Below are the code and all the weights of a small trained network. Each question names an input and a target symbol and asks about switching units off, where a switched-off unit gives its printed mean instead of its output.

import numpy as np


def w(rows, s, z=0):
    codes = np.array(rows[::2]) - 128.0
    scale = np.full(codes.shape[1], s)
    scale[-1] = z or s
    return codes * scale


def f(y):
    return np.maximum(y, 0)


def softmax(a):
    e = np.exp(a - a.max(-1, keepdims=True))
    return e / e.sum(-1, keepdims=True)


def log_softmax(a):
    a = a - a.max(-1, keepdims=True)
    return a - np.log(np.exp(a).sum(-1, keepdims=True))


def net(x, mask):
    ids = ['ΘΛΠΣΨβγεζημτφω'.index(c) for c in x.split()]
    T = len(ids)
    res = E[ids] + P[:T]
    u = 0
    for l in range(3):
        r = res
        for j in range(2):
            rows = slice(2 * j, 2 * j + 2)
            q, k, v = (r @ M[l][rows].T for M in (Q, K, V))
            z = softmax(np.where(np.tri(T) > 0, q @ k.T / 2**0.5, -1e9)) @ v
            o = O[l][rows]
            res = res + np.where(mask[u + j], z, o[:, -1]) @ o[:, :-1]
        u += 2
        y = f(res @ A[l][:, :-1].T + A[l][:, -1])
        res = res + np.where(mask[u : u + 4], y, B[l][:, -1]) @ B[l][:, :-1]
        u += 4
    return log_softmax(res[-1] @ U[:, :-1].T + U[:, -1])


Q, K, V, O, A, B = {}, {}, {}, {}, {}, {}
E = w([
[101,77,150,158,168,252,118,163,136,227,45],'Θ',
[214,217,168,175,68,145,111,73,76,196,134],'Λ',
[166,186,225,100,192,80,246,151,171,154,174],'Π',
[186,160,40,178,95,65,79,113,114,138,113],'Σ',
[173,86,65,69,179,119,149,171,198,173,50],'Ψ',
[147,85,128,125,150,122,91,128,61,104,104],'β',
[109,193,20,134,80,138,198,234,41,81,45],'γ',
[104,47,114,131,142,19,191,106,178,175,169],'ε',
[133,83,166,80,96,116,158,145,96,116,43],'ζ',
[111,111,131,194,201,119,112,159,176,66,60],'η',
[215,165,125,249,49,155,148,68,179,160,128],'μ',
[165,22,142,124,106,119,92,128,50,150,114],'τ',
[168,225,42,129,105,121,181,87,133,191,108],'φ',
[33,188,154,28,80,158,137,145,182,85,131],'ω',
],0.015)
P = w([
[180,117,105,105,211,148,110,9,75,59,120],'0',
[150,118,102,106,159,150,95,130,122,113,148],'1',
[150,114,104,120,135,155,103,137,142,129,146],'2',
[148,113,104,136,125,142,107,144,146,122,141],'3',
[140,114,110,138,122,137,117,136,146,134,135],'4',
[134,121,109,147,123,128,111,142,148,134,124],'5',
[124,119,113,151,117,123,113,141,147,141,117],'6',
[117,125,121,148,115,111,113,141,141,152,110],'7',
[112,126,114,153,110,110,112,152,149,158,105],'8',
[107,132,121,156,105,105,116,149,146,164,97],'9',
[101,131,133,162,108,99,108,155,152,175,94],'10',
[102,128,147,161,96,95,109,154,144,181,83],'11',
[89,132,139,189,93,90,103,166,152,183,74],'12',
[92,137,128,147,105,84,136,132,156,156,89],'13',
],0.011)
Q[0] = w([
[72,14,142,65,147,144,198,236,72,163,165],'0.h1',
[2,176,155,25,87,146,106,201,198,35,135],'0.h1',
[118,129,149,212,62,145,167,102,122,33,109],'0.h2',
[98,36,126,186,104,164,182,112,187,136,159],'0.h2',
],0.0078)
K[0] = w([
[130,98,150,101,43,161,124,235,122,212,194],'0.h1',
[96,188,171,172,91,37,122,178,186,201,19],'0.h1',
[108,177,145,205,2,118,161,129,99,114,96],'0.h2',
[171,77,135,205,99,98,128,136,112,181,135],'0.h2',
],0.0085)
V[0] = w([
[132,154,170,42,114,146,2,124,146,48,169],'0.h1',
[116,182,134,18,80,124,151,106,85,234,104],'0.h1',
[180,124,42,72,218,153,180,109,111,173,76],'0.h2',
[142,161,106,183,179,139,136,105,101,110,148],'0.h2',
],0.0064)
O[0] = w([
[121,171,158,29,91,55,48,96,148,96,132,185],'0.h1',
[212,70,151,166,89,87,127,179,73,1,210,190],'0.h1',
[128,91,120,208,101,128,183,95,202,80,108,251],'0.h2',
[180,132,97,27,102,200,155,129,147,138,115,121],'0.h2',
],0.0084,0.002)
A[0] = w([
[110,158,122,85,173,139,154,100,153,47,132,70],'0.n1',
[123,112,159,143,124,114,124,146,151,135,2,248],'0.n2',
[166,157,57,137,161,49,127,63,106,169,131,96],'0.n3',
[162,27,148,135,212,153,133,161,82,67,94,219],'0.n4',
],0.0074,0.0017)
B[0] = w([
[203,166,102,117,76,94,164,179,195,39,48,180],'0.n1',
[147,162,49,69,194,90,128,66,48,130,239,253],'0.n2',
[194,80,204,221,67,177,51,112,171,140,131,212],'0.n3',
[126,126,134,2,216,197,54,85,123,136,129,198],'0.n4',
],0.0087,0.0057)
Q[1] = w([
[119,138,119,130,143,205,85,89,94,153,64],'1.h1',
[205,147,126,193,108,139,124,83,134,170,107],'1.h1',
[254,158,81,157,93,137,159,94,131,172,112],'1.h2',
[104,129,133,165,212,57,169,154,172,111,143],'1.h2',
],0.0094)
K[1] = w([
[139,132,80,80,125,168,62,101,100,122,104],'1.h1',
[224,90,123,115,109,152,125,8,153,128,101],'1.h1',
[242,120,96,130,127,150,106,86,146,149,178],'1.h2',
[124,146,118,142,170,80,163,163,192,134,180],'1.h2',
],0.011)
V[1] = w([
[216,97,125,98,126,2,117,171,108,100,110],'1.h1',
[121,111,127,155,140,118,135,99,164,185,150],'1.h1',
[138,166,136,197,72,136,115,137,162,165,127],'1.h2',
[128,219,80,77,94,152,168,164,189,68,54],'1.h2',
],0.006)
O[1] = w([
[138,118,139,139,163,77,144,93,136,183,2,186],'1.h1',
[78,151,151,193,193,125,129,117,192,79,182,82],'1.h1',
[161,132,184,103,220,145,74,165,149,117,80,134],'1.h2',
[222,44,101,131,117,99,150,119,142,196,127,254],'1.h2',
],0.0085,0.0065)
A[1] = w([
[96,16,136,44,151,40,196,100,109,207,104,160],'1.n1',
[185,188,75,164,159,2,158,31,112,64,139,253],'1.n2',
[53,118,90,64,186,197,128,80,185,193,67,15],'1.n3',
[95,228,151,52,90,92,164,165,174,28,184,134],'1.n4',
],0.0055,0.0014)
B[1] = w([
[97,180,106,181,198,144,104,148,161,72,205,255],'1.n1',
[67,136,188,104,97,195,129,124,74,142,113,231],'1.n2',
[210,115,160,125,140,85,133,143,135,68,164,175],'1.n3',
[190,85,210,39,79,126,2,199,181,118,44,146],'1.n4',
],0.0098,0.0088)
Q[2] = w([
[66,74,123,44,237,82,118,240,135,43,68],'2.h1',
[99,84,87,43,66,66,166,225,198,71,227],'2.h1',
[163,255,187,210,66,231,90,3,68,251,103],'2.h2',
[182,174,102,128,101,111,114,171,187,194,155],'2.h2',
],0.006)
K[2] = w([
[115,138,128,124,146,76,131,252,166,195,167],'2.h1',
[93,149,118,179,134,43,62,204,50,196,171],'2.h1',
[159,112,160,96,112,255,191,16,183,65,78],'2.h2',
[112,138,236,172,137,137,117,78,71,132,147],'2.h2',
],0.0069)
V[2] = w([
[108,121,146,111,138,133,115,108,1,125,181],'2.h1',
[127,108,196,155,123,121,52,113,104,183,128],'2.h1',
[193,178,109,152,104,150,86,134,124,184,98],'2.h2',
[181,213,210,104,140,106,214,133,114,127,203],'2.h2',
],0.0085)
O[2] = w([
[117,139,103,157,152,51,66,147,66,124,96,22],'2.h1',
[124,95,98,221,135,93,85,51,181,81,75,40],'2.h1',
[127,179,90,103,127,137,178,99,123,1,89,255],'2.h2',
[33,9,136,98,151,98,153,135,43,20,147,187],'2.h2',
],0.0096,0.0039)
A[2] = w([
[149,214,150,142,176,69,126,81,189,68,115,100],'2.n1',
[2,150,124,207,75,81,142,194,161,168,81,8],'2.n2',
[175,135,117,52,107,168,157,124,67,82,113,30],'2.n3',
[67,140,116,182,197,167,157,101,120,127,196,2],'2.n4',
],0.0074,0.0047)
B[2] = w([
[94,67,136,126,122,191,98,152,68,180,120,233],'2.n1',
[253,93,107,92,130,174,75,173,165,103,153,151],'2.n2',
[111,122,128,175,146,83,84,164,190,145,122,254],'2.n3',
[84,173,86,122,54,43,146,101,160,136,62,187],'2.n4',
],0.011,0.0084)
U = w([
[106,128,130,127,81,140,81,175,142,110,201,26],'Θ',
[131,99,121,141,107,87,119,135,114,83,83,134],'Λ',
[91,51,206,118,180,138,171,186,144,144,123,114],'Π',
[99,116,99,117,127,166,89,148,166,180,100,46],'Σ',
[133,91,114,94,43,109,168,116,118,165,157,120],'Ψ',
[134,188,77,70,50,21,127,55,145,164,72,143],'β',
[126,222,94,154,126,107,147,237,118,124,98,117],'γ',
[77,103,158,218,133,50,88,143,239,191,153,119],'ε',
[166,84,135,107,127,31,114,153,134,178,82,86],'ζ',
[170,121,101,20,234,134,71,73,134,118,197,214],'η',
[72,229,66,114,68,133,118,74,157,73,207,238],'μ',
[162,174,107,139,91,81,51,134,178,111,144,3],'τ',
[230,128,131,185,111,86,183,127,144,85,153,176],'φ',
[81,144,174,3,21,88,76,155,218,119,69,117],'ω',
],0.0053,0.0046)

Each question gives the input, a string of symbols that net reads in full, and the target symbol t.
The units are the heads (2 rows each of Q, K, V and O) and the neurons (one row each of A and B). Each row of codes is followed by its name. A weight is (code - 128) times the scale printed after its matrix; where a second scale follows, it is the last column's (O, A, B and U).
mask holds one flag per unit, layer by layer, with each layer's heads first. A switched-off unit (its flag False) gives its mean, the last column of its rows in O or B, instead of its output. The means were averaged over made-up inputs and are rounded, as every weight is.
A unit's drop is (log p(t) with every unit on - log p(t) with that unit switched off) / (log p(t) with every unit on - log p(t) with every unit switched off).
The circuit of an input: a set's keep is (log p(t) with only the set's units on - log p(t) with every unit switched off) / (log p(t) with every unit on - log p(t) with every unit switched off). Starting from the 12 units with the biggest drops (on a tie, the unit counted first), units are removed one at a time, each time the one whose removal leaves the highest keep (on an exact tie, the one counted first), for as long as the keep stays at least 0.8.
circuit, biggest first: the units of the circuit, biggest drop first
top k neurons: the k neurons with the biggest drops, biggest first
top k neurons in layer l: the k neurons of layer l with the biggest drops, biggest first
input φ Λ γ ζ γ Λ μ ω ω ζ η ω Λ φ, target φ: top neuron -> 0.n3
input μ Λ Ψ Λ, target μ: circuit, biggest first -> 1.h1, 0.h1, 2.n4
input η γ η μ ω φ, target η: circuit, biggest first -> 0.h1, 1.h2, 1.n3
input γ ω Λ ω μ ω Λ ω μ Θ Λ ζ Λ, target γ: circuit, biggest first -> 2.h1, 1.h2, 0.h1, 0.n4
input τ Σ ζ Λ ζ β ω φ φ μ ζ Λ, target τ: top 3 neurons in layer 0 -> 0.n4, 0.n3, 0.n1
input β η β ω τ γ Ψ τ, target μ: circuit, biggest first -> 1.h2, 2.n1
input ζ Λ μ η μ ω μ ε φ ω ζ, target μ: top 2 neurons -> 1.n1, 0.n2
input ε τ ω ω ω ω φ η τ μ, target ε: circuit, biggest first -> 2.h2, 1.h1, 1.n2
input Σ φ Σ ω φ Σ τ ω Ψ ε Θ ω η ω, target η: circuit, biggest first -> 0.h1, 0.n2, 1.n3
input ω ω Λ ζ, target η: circuit, biggest first -> 0.n4, 0.n2
input τ ζ Λ ω φ τ μ β φ ε Λ ω μ, target τ: circuit, biggest first -> 2.h1, 2.n2, 1.h2, 0.n4
input ω φ Λ ω η Ψ, target η: top 4 neurons -> 0.n4, 1.n1, 1.n3, 0.n3
input η Ψ Σ, target η: top 3 neurons in layer 0 -> 0.n3, 0.n2, 0.n1
input Σ τ μ φ μ ω ω ω μ φ μ ω ω Π, target Π: top 3 neurons -> 2.n1, 1.n4, 0.n2
input β φ β ω Λ Σ Λ μ, target β: top 3 neurons in layer 0 -> 0.n4, 0.n1, 0.n3
input Ψ ω Σ, target Ψ: top 2 neurons -> 0.n4, 0.n1
input Ψ Π ε φ, target Ψ: top 2 neurons in layer 0 -> 0.n4, 0.n1
input η φ φ ω φ φ Π ω Λ η, target μ: circuit, biggest first -> 0.h1, 2.n4, 0.n2, 1.h1
input ω φ β Λ Θ Λ Λ Σ, target ω: top 2 neurons in layer 0 -> 0.n1, 0.n2
input φ Λ Λ μ η ε, target ε: circuit, biggest first -> 2.h2, 1.n1
input Λ η Σ Λ, target Λ: circuit, biggest first -> 2.h1, 2.h2
input φ ω Λ η μ φ ω Λ τ ε φ ω Σ, target φ: top 2 neurons -> 0.n3, 0.n2
input η ω η Λ η Ψ τ μ ω Λ, target η: top 2 neurons -> 0.n3, 0.n2
input Σ Λ Λ, target Σ: top 2 neurons -> 2.n1, 0.n3
input ζ φ ω ω ζ μ ω η ω γ Ψ Θ Λ, target ζ: top neuron -> 1.n2
input φ ζ ω μ τ Λ Ψ, target η: circuit, biggest first -> 0.n4, 0.n2
input ω μ φ Λ ω φ Ψ ζ ω Λ, target ω: top 2 neurons -> 0.n1, 1.n1
input ω Θ ω ω Λ μ Λ, target ω: top neuron in layer 0 -> 0.n1
input Ψ η Λ ζ ω μ, target Ψ: top 2 neurons in layer 0 -> 0.n4, 0.n2
input ω ε Λ β τ τ ω ω γ μ ω γ φ, target ω: top neuron in layer 1 -> 1.n1
